Here are made-up objects, facts about them, and rows of numbers that follow some of those facts. Name the object behind each unnamed row.

Known rows:
drubifle: [ 0.94  2.02 -0.11 -0.06  1.34 -2.12 -0.88  0.03  1.43  2.02  0.64 -0.67
 -1.21  0.06  0.01  0.21  0.36 -0.37 -1.39 -1.89  0.62  0.05 -1.84 -0.99
 -0.90  0.09  0.32 -1.20  0.56 -0.97 -1.06  0.40 -0.24  0.37  0.09 -1.96
 -2.12]
nusun: [ 2.67  1.56 -1.79 -1.96 -1.03 -4.09  0.04  1.29  1.07  0.01  1.18 -1.07
 -1.97  1.03  0.67 -0.31  0.50 -0.17 -3.24 -2.19  1.27 -0.64 -3.43 -0.73
 -1.35  0.94 -0.95 -1.03 -0.25  0.27  0.12  2.21 -0.45  1.79  0.71 -0.05
 -1.00]
braga: [-0.58  0.82 -0.49  2.49  0.71  0.36  0.28  1.10  1.55  0.38 -2.70 -3.11
 -1.31 -0.02 -1.64  1.32  1.35 -0.17 -1.77 -0.52 -0.64  0.65 -0.40 -1.26
 -1.18 -0.41 -0.90  0.11  0.82  1.83  1.07  0.08  0.21 -1.00  0.20 -1.71
 -3.15]
robal: [ 1.22  2.06  0.61 -1.07  1.89 -1.85 -0.64 -0.11  1.98  3.08  0.54 -0.26
 -1.10 -0.25 -0.37  0.28  1.16 -1.26  0.01 -1.92  0.27  0.41 -2.16 -0.78
  0.03 -0.08  0.58 -1.63  0.25 -2.34 -1.72  0.25 -0.08  0.27 -0.87 -2.39
 -2.61]
botel: [-0.10  1.57  1.10  0.83  1.38  0.16 -2.88  0.94  0.66  1.54 -1.72  0.49
 -0.51 -0.98 -1.46 -1.11  1.25 -1.20  1.63 -5.33 -2.67  0.34 -1.49 -1.37
 -0.83  0.60 -0.18 -0.92  1.00 -0.82  0.32  1.13 -0.22 -0.61  0.62  0.13
 -2.70]
nustu: [ 0.11  1.97 -0.75 -0.86  2.69 -1.16  0.07  0.66  2.84  1.05  1.03 -1.33
 -1.18  0.39  1.00  1.19  0.00  1.74 -0.10 -1.52  2.00 -1.31  0.61  0.19
 -1.61 -0.41  0.52 -2.29 -0.01  1.47  1.55  2.01  0.46  1.02  2.03 -3.25
 -0.57]
liran: [ 0.03  0.03 -0.55  0.06  0.78  0.64  3.94  0.93  0.06 -0.01 -2.84 -2.27
 -0.47  1.43  0.91  0.45 -0.87  1.04 -1.78  1.45  0.77  1.08 -0.39  2.05
 -0.15  0.42  0.99 -1.39 -0.30  0.56  0.77  0.88 -1.54  0.10 -1.70 -3.07
 -2.20]
temol: [ 0.94  0.54  0.65 -3.14  1.49  0.34  1.08  0.28 -0.72  1.89 -0.98  1.64
  0.12  1.18  1.63 -1.52 -1.01  0.19  0.81 -3.30 -0.37  0.16 -2.48  1.97
  0.98  1.54  1.82 -3.20 -0.14 -2.14 -0.36  2.79 -2.99  1.77 -1.74 -2.04
 -1.74]
movages: [-0.63  1.31  0.83 -0.05  0.13  1.84 -3.61 -0.04  0.78  2.05 -0.50  0.45
 -1.57 -1.04 -0.36  0.75  0.83 -1.27  0.00 -2.91 -0.91 -1.41 -1.89 -0.94
 -0.85  0.74 -1.62 -1.61  1.12  0.31 -1.03  0.00 -0.51  0.55  0.38 -0.70
 -2.80]
kuvekis: [-0.53  1.17  0.16  1.67 -0.04 -0.19 -0.51  1.17 -0.10  1.55  1.30 -0.43
 -1.51 -1.87 -1.96  0.05 -0.95 -2.70  2.34  0.36 -2.16  0.87  1.05  0.09
 -0.59  0.26 -0.06 -0.02  0.53 -1.58 -0.31 -1.29  0.66  0.36  0.51 -0.04
 -1.05]
rasobim: [-0.90  1.39 -0.93 -0.90  1.84 -0.26  1.27  1.92  1.47  0.81  2.91 -1.44
 -1.43 -0.49 -0.11  0.52 -1.17  0.42  2.05  0.89  0.85 -0.39  3.26  2.07
 -0.78  0.24  1.49 -2.15 -0.50  1.22  2.06  1.85  0.38  2.16  2.48 -2.98
  0.97]
nore: [-0.85  0.19 -0.77  2.84  0.48  1.44  2.11  1.04 -0.17 -0.86 -4.36 -1.50
 -0.80  0.29 -0.58  1.40 -0.82  0.05  1.07  1.23 -0.68  0.73  2.02  0.91
 -1.09 -0.36 -0.81 -0.12 -0.70  0.16  1.38 -1.11  0.78 -1.66 -1.26 -1.01
 -3.11]
nuklasel: [-0.46  0.68  0.47  1.72  2.04 -1.29 -2.67  0.38  0.12  0.92 -2.61 -0.75
  0.05 -2.43 -0.94 -1.56  0.22 -0.33  0.28 -3.52 -2.53  0.55 -1.53 -1.84
 -3.26 -0.72  0.48 -0.40  2.18 -0.75  0.85  1.12  0.44 -1.27  2.50  0.75
 -1.98]
nepla: [ 1.39  0.39 -1.41 -1.13 -3.00 -2.31  0.60  1.07  0.74 -1.21  3.21 -0.83
 -0.22 -0.48 -1.09  1.80 -1.58 -1.85 -2.29  0.04  0.81  0.13 -0.94  2.19
 -0.57  0.44  1.47 -1.05  0.23 -0.27 -0.45  0.79 -2.60  4.70 -0.12 -0.79
  1.20]
ruster: [-1.13 -0.36  0.46  1.28  0.64 -0.68 -0.85  0.96 -1.13  1.10 -0.20 -1.59
 -0.34 -3.32 -0.93 -2.20 -1.66 -1.37  1.14 -0.24 -2.99  1.33  0.13  0.21
 -2.31 -0.86  1.78 -0.32  2.13 -1.23  1.33  1.28 -0.49  0.10  2.83  0.74
 -0.02]
mustus: [-0.38  0.58 -0.43 -2.90 -0.16  0.45  0.01  1.90 -0.87  2.83  2.80 -0.74
 -2.90 -0.44  0.60 -1.67 -0.09 -1.27  0.04  0.59 -0.68 -0.31 -1.91  1.37
  0.56  1.67 -1.01 -2.35  0.59 -0.32 -0.44  2.14 -1.35  1.87  0.71 -0.98
 -0.52]
kelak: [-1.18  0.66 -0.47  1.45 -0.37  0.10 -0.46  1.22 -0.42  0.60  1.60 -1.20
 -1.39 -1.79 -1.26  0.09 -1.43 -1.74  0.50  0.98 -1.94  0.61  0.95  0.25
 -1.21  0.56 -0.09 -0.15  0.72 -0.03  0.42 -0.67  0.29  0.96  0.91 -0.29
 -0.50]
plona: [ 0.38  0.67  1.36 -1.71  0.73 -0.28 -0.02  1.67 -0.31  2.26  1.11 -0.64
 -0.49 -0.77 -0.94 -3.01 -0.46 -1.16  1.38 -2.08 -1.90  1.41 -1.01  1.35
  0.18  1.11  3.01 -1.86  0.73 -0.75  0.88  3.15 -2.16  2.38  0.53 -1.01
 -0.21]
skogrel: [ 1.07  0.89  0.66 -1.52  2.24 -1.98 -0.78  0.24  0.81  2.08 -0.81 -1.07
  0.08 -1.01  0.40 -2.44  0.39  0.51 -1.47 -3.79 -0.58  0.51 -3.29 -0.80
 -1.65  0.20  2.31 -1.53  1.34 -0.32  0.59  3.31 -1.61  0.77  1.61 -1.19
 -1.49]

There are 2 kinds of fact about the objects: π, Σ.
stastun π: vuvis,breklu,plidestis,movages,skefim
robal π: skikin
skogrel π: plifes,dovagar,nuklasel
paflibro π: zetros,stuflen,nore
steklu π: feploflil
drumom π: troflufam,nuvostek
nustu π: sutrok,skatul,motari
gaski π: klezugrul,flipi,botek,dritol,skefim,plebra
zeskan π: flote,betril,plidrem
miplas π: safli,skikin
bonal π: giras,sebruk,gidrelo,zatik
skiflom π: netom,daskaton,gunis
drubifle π: kuvekis
drokur π: plebra,gozil
plona π: dovagar,botel
trefem π: dredas,florafim,plidrem,fligibur,zuka
gogron π: safli,kuvekis
ritik π: sipo,pustuzok,mopleskel
tronaplos π: skatul,zetros
netatron π: bruklel,grobris,nagrin,botek
grukes π: vasu,skikin,zaklos,feploflil,klastu,bufles
lezer π: klastu
mubrasten π: gonis,soloskil,feploflil,stuflen
nefu π: fusik,mostan
nusun π: raskem,pustuzok,daskaton
liran π: braga,nuvostek,nore
gubro π: vasu,gustok,flezin,klastu
plumu π: troflufam,kuvur,dilus
dorara π: sipli,gunis
ditrugru π: kufu,ruster,sebruk,nuklasel
temol π: nifum,briskar,breklu,botel,tregapan
kati π: mopleskel,sife
fotal π: fusik,sipli,brubro
vepelo π: sipli,zetros
maba π: sipo,grobris
flapagra π: breklu,nizes
nepla π: vizi,flezufen,netom,dadam
mustus π: nagrin,nizes
riskal π: nizes
sovus π: klizedrel,gozil
tuvar π: nupin,netom
vigirum π: sipli,goske
vigi π: kelak,vistesum
trobun π: fusik,sipli,sife,gozil
vatro π: zedrum
rasobim π: skatul,digril
dusten π: zatik
trastoklen π: giras,silor,dabro
ragrek π: vamitu,sete,digril
drinefes π: skikin,briskar,breklu,brede
plotrin π: kisul
[kuvur,robal,skogrel,zedrum,braga,digril,klastu,nustu,daskaton,plifes,gidrelo,gaski,breklu,mopleskel,kufu,drubifle,trefem,ritik,tronaplos,movages,mubrasten,vuvis,goske,gustok,nusun,plumu,ditrugru,nuklasel,botel,maba,vamitu,feploflil,skatul,zatik,pamo,ragrek,plotrin] Σ b
[stastun,raskem,nupin,nifum,fusik,brubro,motari,gozil,steklu,skikin,gunis,drumom,silor,grobris,nagrin,zeskan,kuvekis,tuskol,zuka,fligibur,flezin,skiflom,ruster,drokur,plona,gogron,zaklos,flipi,dovagar,netatron,dritol,nuvostek,lezer,gonis,flezufen,dabro,skefim,giras,dredas,plidestis,gubro,sete,kati,fotal,soloskil,tregapan,stuflen,safli,flapagra,nepla,mustus,sovus,tuvar,mostan,bruklel,vatro,rasobim,kelak,brede,sipli,trastoklen,kisul,drinefes] Σ a
[plidrem,sebruk,paflibro,flote,dadam,nizes,betril,dilus,bufles,briskar,miplas,bonal,sipo,klizedrel,plebra,sife,nore,vistesum,sutrok,grukes,pustuzok,zetros,florafim,nefu,vizi,klezugrul,liran,dorara,temol,botek,vepelo,riskal,troflufam,netom,vigirum,vigi,trobun,dusten,lota,vasu] Σ c

Which object is each row?
No name comes twice in this set of rows, the named rows included.
[ 2.82  1.64 -1.67 -2.81  0.02 -3.48  0.48  1.43  0.77  1.07  0.83 -1.23
 -2.80  1.45  1.44 -2.06  0.66  0.28 -3.34 -1.23  1.34 -0.63 -3.22 -0.99
 -1.20  1.21 -1.88 -1.07 -0.18  0.12  0.51  2.55 -0.04  0.62  1.29  0.26
 -1.74]	ritik
[-0.23 -0.61 -0.67 -0.62  1.52 -1.39  0.68 -0.82 -1.52  0.49 -1.63 -0.30
  0.33 -1.81  2.30 -0.50 -3.18  0.90 -1.14  0.41 -0.17  0.35 -1.62  0.98
 -3.20 -1.03  1.17 -1.36  1.72 -1.60 -0.63  0.82 -1.14  0.03  1.11 -0.80
 -0.75]	dusten
[-1.20  2.28 -1.24  1.51  2.30 -0.43 -1.88  0.93  2.02  0.31  0.19 -0.49
 -1.28 -0.43  0.26  2.13 -0.06  0.56  1.29 -1.95 -0.01 -1.04  1.62 -0.94
 -2.53 -0.60 -1.19 -0.84  0.04  1.04  1.20  0.35  1.85  0.00  2.30 -1.71
 -1.08]	vamitu
[ 2.97  0.42 -0.61 -2.19 -0.86 -1.35  1.21  1.45 -0.10  1.01  2.22 -2.18
 -2.89  0.08  0.42 -3.52 -1.00 -1.19 -0.65  1.76  0.94 -0.14  0.74  0.99
 -0.23  1.42  0.25 -0.79 -0.75  0.05  1.52  1.90 -0.04  2.06  1.19  0.98
 -0.96]	kati
[-0.27  0.29  1.03 -3.42 -0.37  1.90 -0.62  0.55 -0.12  2.93  2.90 -0.49
 -1.66 -0.90 -0.03 -1.16 -0.45 -1.73  0.09 -0.07  0.07 -0.42 -1.82  1.86
  1.21  1.49  1.39 -3.07  1.23 -0.20 -1.26  1.82 -3.20  3.57 -0.09 -2.03
 -0.76]	stastun
[-0.44  0.68  0.70 -2.73  0.20  0.91 -0.32  1.62 -0.35  3.05  2.45 -0.22
 -1.79 -0.53 -0.39 -1.60 -0.14 -1.61  0.95 -1.02 -1.34 -0.03 -2.02  1.57
  1.04  1.64  0.60 -2.60  0.40 -1.02 -0.63  2.47 -2.03  2.50 -0.16 -1.46
 -0.64]	flapagra
[-0.07  0.93  0.55  1.12  1.61 -1.15 -2.19  0.65  0.38  1.26 -1.83 -0.77
 -0.24 -1.68 -0.85 -1.65  0.53 -0.37  0.06 -4.03 -2.10  0.64 -1.82 -1.68
 -2.49 -0.28  0.68 -0.53  1.47 -0.42  0.85  1.76 -0.12 -0.71  1.77  0.17
 -2.01]	plifes
[-1.45 -0.01  0.69  0.46 -1.37  3.72 -3.01  0.52 -0.79  2.31  1.47 -0.21
 -2.54 -2.26 -1.12  0.03 -0.64 -2.71  1.80  0.86 -1.66 -0.86 -0.08  0.69
 -0.51  1.27 -1.92 -1.43  1.29  0.22 -0.77 -0.91 -0.46  1.57  0.92  0.43
 -1.52]	skefim
[ 1.38  0.47 -0.83  1.42 -2.81 -0.45 -1.01  1.37  0.31 -1.71  0.83 -1.11
 -1.50 -1.13 -2.24  0.28 -1.37 -2.80  0.57  0.40 -0.74 -0.01  2.09  0.77
 -1.19  0.09 -0.20  0.52 -0.74 -0.13  1.67 -0.88  0.54  2.07  0.91  2.18
 -0.59]	gunis
[-0.25  0.64 -0.14  1.04 -0.15 -0.39 -0.09  1.36 -0.44  1.12  1.79 -1.48
 -1.24 -1.37 -1.07 -0.58 -1.42 -1.53  0.42  1.06 -1.05  0.55  1.00  0.46
 -0.89  0.52  0.42 -0.46  0.69 -0.21  0.54  0.34 -0.43  1.27  0.81 -0.64
 -0.49]	tuskol
[ 0.28  2.15  0.07  2.11  1.64 -1.34 -0.74 -0.05  1.83  2.24 -1.63 -1.29
 -1.93 -1.42 -1.82  1.84  0.84 -1.92  0.91 -0.11 -0.82  0.53  0.41 -1.68
 -1.00 -1.99 -0.83  0.20  0.28 -2.25 -1.10 -2.09  2.35 -2.00 -0.07 -1.37
 -3.56]	feploflil
[-1.06 -0.21 -1.21  0.00 -0.55  2.80 -1.31  0.12 -2.00  0.85 -1.46  1.37
 -2.87 -0.92  2.08  0.51 -1.88 -0.72  0.30  1.03 -0.70 -1.79 -1.02  0.44
 -1.55  0.86 -4.13 -1.56  0.31 -0.32 -0.96 -1.14 -0.04 -0.83  0.01  0.60
 -2.51]	botek

Now the same objects, written a new way:
Some rows with their names:
dilus: [-1.47 -0.19 -1.89  0.18 -1.95 -1.79  0.48  2.62 -0.40  0.19  0.06 -0.62
  0.29]
kuvekis: [ 0.94 -0.59 -1.47  0.17 -1.35  0.27  1.86 -1.08 -0.16  1.15 -1.35 -1.73
 -1.85]
robal: [-0.59 -0.02 -1.29 -0.63  0.76  3.16  1.01 -4.38  1.86 -0.77  4.00  0.61
 -0.45]
motari: [ 1.03  1.03 -2.06 -0.32 -4.24 -0.92 -0.93  1.70 -1.11  0.74 -1.76  0.09
  0.33]
zuka: [ 2.14  0.79 -2.60  1.26  2.12 -2.38 -2.21  1.52  2.87  2.42 -0.17 -3.79
 -1.57]
dovagar: [ 2.61 -2.87 -0.29 -1.72  0.01  0.43  2.74  1.58 -1.50  1.00 -1.41 -0.68
  0.06]
florafim: [-1.42 -0.12 -2.95  1.43  3.17 -3.60 -1.30  2.90  2.78  2.02  0.65 -3.45
 -1.57]
klezugrul: [-0.65 -1.46  1.72  1.03 -0.99 -2.34  1.14  3.40 -1.51 -1.97  1.40 -0.12
 -3.10]
temol: [-0.58 -1.57  0.53  1.86  5.28 -0.83  2.05 -2.88 -0.71 -2.13  5.88  3.32
  2.16]
briskar: [-0.90 -3.01 -1.02 -0.55 -0.47 -0.54  5.46  0.12 -1.35 -0.88  1.88 -1.35
 -3.03]
botel: [ 0.72 -3.09 -0.12 -2.21 -0.93  2.91  2.61  1.67  0.18 -0.41  2.18 -1.72
 -1.93]
steklu: [ 0.53  1.86 -2.62  0.89 -0.76  0.98  0.64 -5.66 -0.63  0.00  0.92  1.42
  1.01]
skiflom: [ 0.41  2.35  3.76  1.19  6.00  0.01 -2.71 -4.71  1.44  0.78 -2.77  1.54
  2.01]
daskaton: [-1.47  0.49  3.41 -2.19  1.15  2.40 -1.02  0.41  2.74  0.74 -4.03 -2.66
 -2.45]
klizedrel: [-2.09 -0.40  1.44  0.11 -1.10 -1.34  0.91  2.37 -1.13 -1.01 -1.43  0.34
 -1.29]
vamitu: [-0.66  0.37 -1.51 -0.99 -3.60  1.74 -2.09  3.15  0.73  0.27  0.55 -1.01
 -0.11]
vigirum: [-2.69  2.20  1.98  0.86  1.02 -1.09 -1.66 -0.61 -1.46 -1.48 -0.72  3.11
  2.44]
flapagra: [ 2.70 -0.93  1.36  2.28  2.21 -0.28  0.62 -2.62 -0.66 -1.53  4.22  1.88
 -0.24]
stuflen: [ 0.54  1.58 -3.18 -0.20 -6.79 -0.06  0.52 -0.44 -1.46  0.97 -2.43 -0.59
 -0.67]

Which object is each row?
No name comes twice in this set of rows, the named rows included.
[-1.40 -0.31 -2.81 -2.13 -3.81  3.59  2.95 -2.96  1.43  0.24  0.15 -2.59
 -3.59]	klastu
[-0.37  0.35  0.46 -0.30  1.61  1.66 -2.06  0.05  1.60 -0.23  2.49  0.60
  1.48]	plotrin
[ 0.59 -1.70  0.85 -1.78  5.48  2.76 -1.06  0.19  0.91 -0.47  2.54  2.11
  7.41]	ditrugru
[-0.98 -1.35  0.47  2.19  2.64 -1.58  0.78 -0.08 -0.23 -1.72  3.31  1.46
 -0.36]	riskal
[-0.71 -3.92 -1.00 -3.42  2.31 -0.49  3.76  4.03 -1.06  1.25 -2.33 -1.23
  3.36]	sebruk
[-2.60  0.96 -1.84 -0.95 -6.52 -1.37  0.81  3.36 -2.38 -0.26 -3.02 -0.55
 -0.82]	zetros
[-1.26  1.16  1.77 -1.78 -3.97  2.10 -1.89  1.82  0.82 -0.59 -2.21 -0.11
 -0.77]	goske
[ 2.19 -0.67  0.06 -0.26  4.53 -0.07 -1.26 -1.15 -0.55  0.51  0.44  1.79
  5.96]	trastoklen
[ 1.22  0.99 -0.53  1.60  1.84  0.32 -0.14 -4.65  0.13 -0.07  1.80  1.13
  1.86]	gogron
[-0.87 -2.37  0.03 -1.10  6.99 -0.69  0.50  0.63 -0.98  0.18  1.88  2.44
  7.90]	bonal
[ 0.80  1.45  2.39  1.21  5.60 -0.36 -2.18 -3.62  1.35  1.17 -2.00  1.16
  1.69]	tuvar
[ 1.04  2.01 -1.54  1.75 -1.17 -0.91 -3.95 -0.17 -1.43 -0.40  1.16  2.38
  3.62]	rasobim

The same objects again, as new rows of numbers:
Known rows:
maba: [-0.32 -3.32  1.39 -0.10  0.03 -0.18 -1.06  1.79 -0.23 -1.34 -0.46  1.71
 -2.84]
vuvis: [-0.41 -2.57 -0.20  0.38  0.48  0.33  2.06  0.87  1.27 -2.41  0.68 -0.29
 -2.71]
flezufen: [-1.39 -2.61 -1.17 -0.90 -1.55  0.87  2.22 -0.92  0.29 -2.25 -0.46 -0.19
 -1.99]
fotal: [-1.69 -2.57 -1.21 -3.41  0.88 -2.19  0.88 -0.94 -1.41 -2.19 -2.50  2.78
 -4.14]
plona: [-1.15 -3.74 -0.02 -1.57 -1.53 -0.50 -0.94 -0.20 -0.94 -1.85 -1.61  1.09
 -1.87]
zaklos: [-0.98 -2.55 -1.12 -1.08 -1.58  0.35  2.23 -1.16  0.51 -2.54 -0.44 -0.57
 -1.85]
braga: [-0.16 -2.66 -0.29  0.35  0.37  0.57  2.17  0.98  1.25 -2.25  0.67 -0.01
 -2.60]
vigi: [-0.88 -3.23  0.96  0.07 -1.53 -2.19  0.61  1.72 -1.53 -2.62 -1.51  1.57
 -1.77]
nusun: [-0.13 -3.10  1.54 -0.38 -0.04 -0.20 -0.81  1.70 -0.28 -1.21 -0.44  1.82
 -3.02]
skefim: [-1.64 -2.73 -1.24 -0.85 -1.42  0.65  2.01 -0.96  0.30 -2.38 -0.42 -0.40
 -1.86]
safli: [-0.49 -2.30 -0.75 -1.27 -1.68 -0.32  1.99 -1.66  0.64 -2.69 -0.43 -0.99
 -1.79]
plebra: [-1.55 -2.00  0.15  0.95 -1.61 -0.93  3.39  0.94 -0.42 -2.76 -0.34  0.32
 -2.03]
breklu: [-1.50 -3.06 -0.40  0.72  1.32 -0.72  1.22  0.55  1.44 -2.88  0.80 -1.68
 -2.53]
raskem: [-1.42 -2.55 -1.14 -0.82 -1.65  0.83  2.18 -0.92  0.30 -2.15 -0.48 -0.12
 -1.92]
skatul: [ 1.30 -4.52 -1.94  0.17  0.48  0.80  2.31  2.17  1.48 -3.41  0.15  0.46
 -1.43]
betril: [-1.25 -2.26 -0.14  0.87 -1.58 -1.01  3.47  1.02 -0.28 -3.04 -0.36  0.10
 -1.72]
ragrek: [ 0.70 -4.24  0.33 -0.50  0.34 -0.47 -0.69  2.14  0.13 -2.23 -0.61  1.59
 -2.18]
nuklasel: [-0.33 -2.52  0.03  0.40  0.16  0.69  1.99  1.05  1.17 -2.14  0.66  0.03
 -2.68]
mustus: [-4.31 -4.91 -1.18 -0.43  0.21 -1.13 -2.21  0.08 -1.14 -2.33 -1.52 -0.36
 -1.74]

Rows to name:
No name comes twice in this set of rows, the named rows included.
[-0.33 -3.07  1.74 -0.21 -0.14 -0.01 -0.92  1.81 -0.29 -0.98 -0.51  1.96
 -2.99]	ritik
[-1.18 -2.90 -1.42 -0.98 -1.60  0.74  2.21 -0.79  0.37 -2.44 -0.50 -0.21
 -1.75]	sete
[-1.01 -3.11 -1.70 -0.93 -1.52  0.79  2.24 -0.66  0.46 -2.60 -0.62 -0.21
 -1.60]	motari
[ 2.08 -6.06 -1.76 -1.19  1.16 -0.73  0.00  3.10  0.28 -3.58 -1.34  2.32
 -1.42]	tronaplos
[ 0.15 -3.52  1.03 -0.42  0.16 -0.51 -0.79  1.79 -0.02 -1.69 -0.46  1.56
 -2.70]	plumu
[-0.66 -2.11  0.13  0.67 -1.77 -1.45  3.40  0.70 -0.06 -3.23 -0.32 -0.29
 -1.61]	vasu
[ 1.39 -5.23 -0.64 -0.66  0.51 -0.44 -0.50  2.66  0.24 -2.84 -0.92  1.77
 -1.57]	nustu
[-1.12 -2.64 -1.12 -0.97 -1.65  0.56  2.18 -1.07  0.40 -2.40 -0.46 -0.41
 -1.86]	flezin
[-2.53 -3.17 -1.56 -0.37 -1.03  0.62  1.60 -0.70  0.17 -2.43 -0.38 -0.69
 -1.81]	nagrin
[-1.66 -1.85 -0.01  0.66 -1.27 -1.17  3.69  0.83 -0.54 -2.75 -0.47  0.55
 -2.38]	sife
[-1.99 -1.86 -0.87 -1.25 -1.22  0.63  2.38 -1.20 -0.02 -1.78 -0.63  0.41
 -2.80]	gozil
[-0.44 -2.57 -0.10  0.44  0.44  0.34  1.88  0.88  1.29 -2.28  0.65 -0.33
 -2.64]	botel

